Read these off the row that follows.
1) The last entry?
2) The entry just right of -51.73?
3) The entry just left of 103.84?
4) The maximum?
5) The smallest entry?
6) The 2nd entry?
7) The first entry from the left?
8) The third entry from the right?
[ 135.17   33.71  123.21 -139.17  153.47  -51.73   18.79 -224.19   44.13
  103.84 -177.42  213.73 -141.06]
1) -141.06
2) 18.79
3) 44.13
4) 213.73
5) -224.19
6) 33.71
7) 135.17
8) -177.42

x = ((-29, 49, 11, 27, 17, -62, 59, -58, 35, -39, 26, -30), (-29, 49, -65, 74, -47, 37, -70, -5, -45, -20, 12, 3))
The entry just left of -39: 35
The entry just right of -70: -5
The entry just left of -58?
Answer: 59
The entry just right of -65 -> 74
The entry just left of the smallest entry?
Answer: 37
